M = [[6, 2, 8, 5, 6, 5], [5, 3, 4, 4, 8, 6]]
Rows and columns are counted from 0.
row 0 col 0	6
row 0 col 4	6
row 1 col 5	6
row 0 col 3	5
row 1 col 2	4
row 1 col 1	3

x =
 32  143   80   88  148  111  108  113  230   93  101   67  132  202  117  109
 98  114  103   98   94  103   98  109  110   99  101  102  109  108  104  107
 40  140   73   79  132  101  104   63  170  107  100   69  102  168  119  111
 56  142  108   71   53   90   73  128  126   85  122   78  128  135  101  104
 40  140  105   81  129   96   89  133  239   73   92   67  132  182  129  105
 39  138   72   76  133  101  107   58  162  106   99   72   99  164  117  113
 40  134  117   74   53   86   77  132  118   90  163   60  125  150   91   94
 42  141   77   92  134  101   95   82  199  107  102   63  116  179  123  105
 86  114   96   95  112  103  108   87  115  104  103   97  100  119  107  107
 39  139   71   73  132  100  108   55  158  105   98   73   96  163  118  114
 54  140  111   72   52   89   75  129  123   86  131   74  128  138   99  102
Rows and columns are counted from 0.
row 0 col 0 = 32
row 7 col 0 = 42
row 0 col 2 = 80
row 5 col 5 = 101
row 6 col 9 = 90
row 8 col 12 = 100
row 7 col 4 = 134
row 6 col 5 = 86
row 1 col 6 = 98
row 9 col 14 = 118
row 5 col 1 = 138
row 5 col 2 = 72
row 4 col 7 = 133
row 5 col 4 = 133
row 1 col 2 = 103
row 4 col 12 = 132
row 7 col 12 = 116
row 3 col 2 = 108
row 5 col 10 = 99
row 9 col 11 = 73
row 6 col 1 = 134
row 5 col 15 = 113
row 9 col 7 = 55
row 10 col 1 = 140
row 5 col 8 = 162
row 0 col 14 = 117
row 3 col 1 = 142
row 10 col 14 = 99
row 8 col 8 = 115
row 2 col 9 = 107
row 3 col 4 = 53
row 2 col 10 = 100
row 1 col 3 = 98
row 0 col 4 = 148
row 7 col 10 = 102
row 0 col 12 = 132
row 6 col 11 = 60
row 6 col 12 = 125

data =
[[  14   -4   30   30   -2  -19   31   58   40 -100    0   10  -22]
 [  92   -5   19   19   17  -35    3  -17  -19 -100  -11   58  -35]
 [   0    5  -17  -17  -12    2   -2   11   15 -100   30   -4    6]
 [  -9    0   -9   -9  -15   11   17   -9   -2 -100   14  -15   -2]
 [  16   -9   -2   -2   -9   -5  -11   -1  -20 -100   -3  -17  -14]
 [  -1   -6   21   21  -11   21   -6   -5  -12 -100   -2    5   10]
 [  21   -3   11   11  -13    1   -7   -6  -12 -100   -9   -3    3]
 [  -8    1   29   29    0  -21   41  -13  -26 -100    7   20  -34]
 [   0   32    7    7   17  -16  -15  -24   18 -100  -11    3  -22]]
Rows and columns are counted from 0.
(0, 0) => 14
(0, 8) => 40
(5, 4) => -11
(0, 10) => 0
(7, 9) => -100
(7, 12) => -34
(4, 12) => -14
(1, 1) => -5
(6, 6) => -7
(5, 5) => 21
(7, 1) => 1
(3, 0) => -9
(3, 12) => -2
(0, 12) => -22
(8, 0) => 0
(0, 6) => 31
(8, 6) => -15
(0, 11) => 10
(2, 11) => -4
(2, 12) => 6
(1, 7) => -17
(5, 6) => -6
(5, 1) => -6
(1, 10) => -11
(2, 6) => -2
(0, 1) => -4
(1, 0) => 92
(1, 2) => 19
(8, 12) => -22
(3, 5) => 11
(1, 3) => 19
(6, 11) => -3
(4, 9) => -100

m =
[[ 256  628  136  437]
 [ 337  284  114 -318]
 [-224 -630  -92 -172]
 [-310 -606  -77  -75]
 [ -77 -302 -686  -67]
 [ 335  327   73  592]
 [-826  209  227  -98]
 [-252 -179 -140  142]
 [-304 -244 -228  -13]
 [-213  180   45   -2]]
Rows and columns are counted from 0.
(0, 0) -> 256
(4, 3) -> -67
(1, 3) -> -318
(6, 3) -> -98
(2, 2) -> -92
(7, 0) -> -252
(0, 2) -> 136
(7, 3) -> 142
(9, 1) -> 180
(5, 2) -> 73
(5, 3) -> 592
(3, 0) -> -310
(1, 1) -> 284
(8, 3) -> -13
(3, 3) -> -75
(0, 1) -> 628
(5, 1) -> 327
(4, 1) -> -302
(0, 3) -> 437

A =
[[ 84  21 -21  43 -60  83  14 -62 -49 -48 -15 -67  84  63 -24]
 [-55  -1  59 -21 -63 -45 -30  26  -2  49  54 -37   8  54 -51]
 [-39 -46 -11 -52  20  71   0 -80 -47  70 -20 -75 -66 -61  54]
 [ 33  78 -17 -68 -71  51 -19  24  68  68 -11 -63 -59  20 -11]
 [ 57 -14 -76  62 -52 -66 -61 -81 -71  21 -72  25 -62  74  84]
 [-20 -61  52  19   2 -38 -41  -6  82  74 -54  30  20  13 -80]
 [-64  22   3  74  38  52  61  50  29  67  44 -35  59  75  59]
 [-37 -37  67  78  56  56  57   9 -78 -54 -75 -47 -11 -62 -50]
 [ 23  55  66  42  27 -52  69  46 -38  66 -23 -10  70  31  -2]
 [-78  16 -56 -16  10  39 -77 -39  40 -62 -17 -37 -19  38 -80]]
Indices start at 0.
(0, 0) -> 84
(0, 2) -> -21
(7, 3) -> 78
(6, 8) -> 29
(1, 3) -> -21
(3, 9) -> 68
(9, 6) -> -77
(8, 10) -> -23
(4, 6) -> -61
(2, 3) -> -52
(6, 0) -> -64
(3, 4) -> -71
(7, 6) -> 57
(6, 5) -> 52
(1, 10) -> 54
(2, 8) -> -47
(7, 10) -> -75
(2, 6) -> 0
(4, 12) -> -62
(2, 1) -> -46
(8, 11) -> -10
(7, 13) -> -62
(7, 11) -> -47
(3, 13) -> 20
(9, 8) -> 40
(5, 13) -> 13
(6, 10) -> 44
(6, 13) -> 75
(4, 5) -> -66
(3, 6) -> -19
(9, 14) -> -80
(2, 7) -> -80
(0, 10) -> -15
(5, 14) -> -80
(7, 1) -> -37

arr =
[[-169, 57, -114, -198, -297, -125, -141, -209, 92, 237],
 [-169, -188, -165, -166, -136, -132, -178, -168, -142, -173],
 [-160, -96, -199, -143, -40, -126, -178, -300, -96, -225],
 [84, -632, -337, 528, -136, -490, -181, -280, -66, -92],
 [-169, -188, -165, -166, -149, -126, -178, -160, -115, -173],
 [274, -572, -543, -160, 16, -2, -736, -21, -999, -125],
 [-254, -188, -165, -100, -103, -133, -178, -168, -115, -213]]
arr[-7, 0] => -169
arr[-6] => [-169, -188, -165, -166, -136, -132, -178, -168, -142, -173]
arr[5, 9] => -125
arr[5] => [274, -572, -543, -160, 16, -2, -736, -21, -999, -125]
arr[-6, 1] => -188
arr[6, -7] => -100
arr[3, -4] => -181
arr[-3, 4] => -149
arr[2, -10] => -160
arr[:, 7] => [-209, -168, -300, -280, -160, -21, -168]
arr[6, -5] => -133
arr[-6, -6] => -136
arr[0, 9] => 237
arr[-1, 0] => -254
arr[6, 2] => -165
arr[-6, -1] => -173
arr[5, 7] => -21
arr[-6, 5] => -132
arr[-1, 9] => -213
arr[-7, 3] => -198
arr[-3] => [-169, -188, -165, -166, -149, -126, -178, -160, -115, -173]
arr[-7, 8] => 92
arr[-4, -2] => -66
arr[-5, -8] => -199
arr[3] => [84, -632, -337, 528, -136, -490, -181, -280, -66, -92]
arr[-1, -6] => -103
arr[-3, -4] => -178
arr[-2, 1] => -572
arr[-6, -10] => -169
arr[:, 2] => [-114, -165, -199, -337, -165, -543, -165]

a =
[[  7  11   7  36  48   7 -20  17  14   6 -24  43  43   7  35  25]
 [ 37  37  19  43  56  36 -37 -16 -20  38 -54  49  53  45  61  48]
 [ -9  -6  28  59  67 -14  29 -14 -16 -16  27  64  66  -6  66  44]
 [-42 -32  15  58  73 -44 -11   6   7 -55 -18  66  71 -41  72  45]
 [ 39  33 -20 -61 -65  32 -46  -2  -4  45 -58 -64 -61  36 -61 -44]
 [-23 -36 -17 -58 -69 -35  58   7  15 -35  72 -63 -69 -38 -65 -46]
 [-25 -23  30  65  90 -21  18 -21 -20 -37  21  79  78 -18  84  66]
 [-31 -30  -8  -2  10 -28 -36  29  35 -34 -39   8   9 -42   7   0]
 [ -9 -16 -23 -15 -24  -5 -28  11  10  -8 -23 -22 -28 -20 -33 -24]]
Indices start at 0.
row 0 col 0 => 7
row 4 col 15 => -44
row 0 col 2 => 7
row 3 col 10 => -18
row 7 col 9 => -34
row 5 col 9 => -35
row 5 col 14 => -65
row 8 col 6 => -28
row 6 col 14 => 84
row 1 col 15 => 48
row 7 col 8 => 35
row 4 col 10 => -58
row 0 col 7 => 17
row 2 col 11 => 64
row 3 col 1 => -32
row 2 col 5 => -14
row 2 col 8 => -16
row 7 col 2 => -8
row 1 col 7 => -16
row 3 col 14 => 72
row 8 col 3 => -15
row 3 col 8 => 7
row 6 col 13 => -18
row 3 col 15 => 45
row 8 col 15 => -24
row 6 col 3 => 65
row 2 col 7 => -14
row 6 col 5 => -21
row 0 col 9 => 6
row 3 col 12 => 71
row 2 col 15 => 44
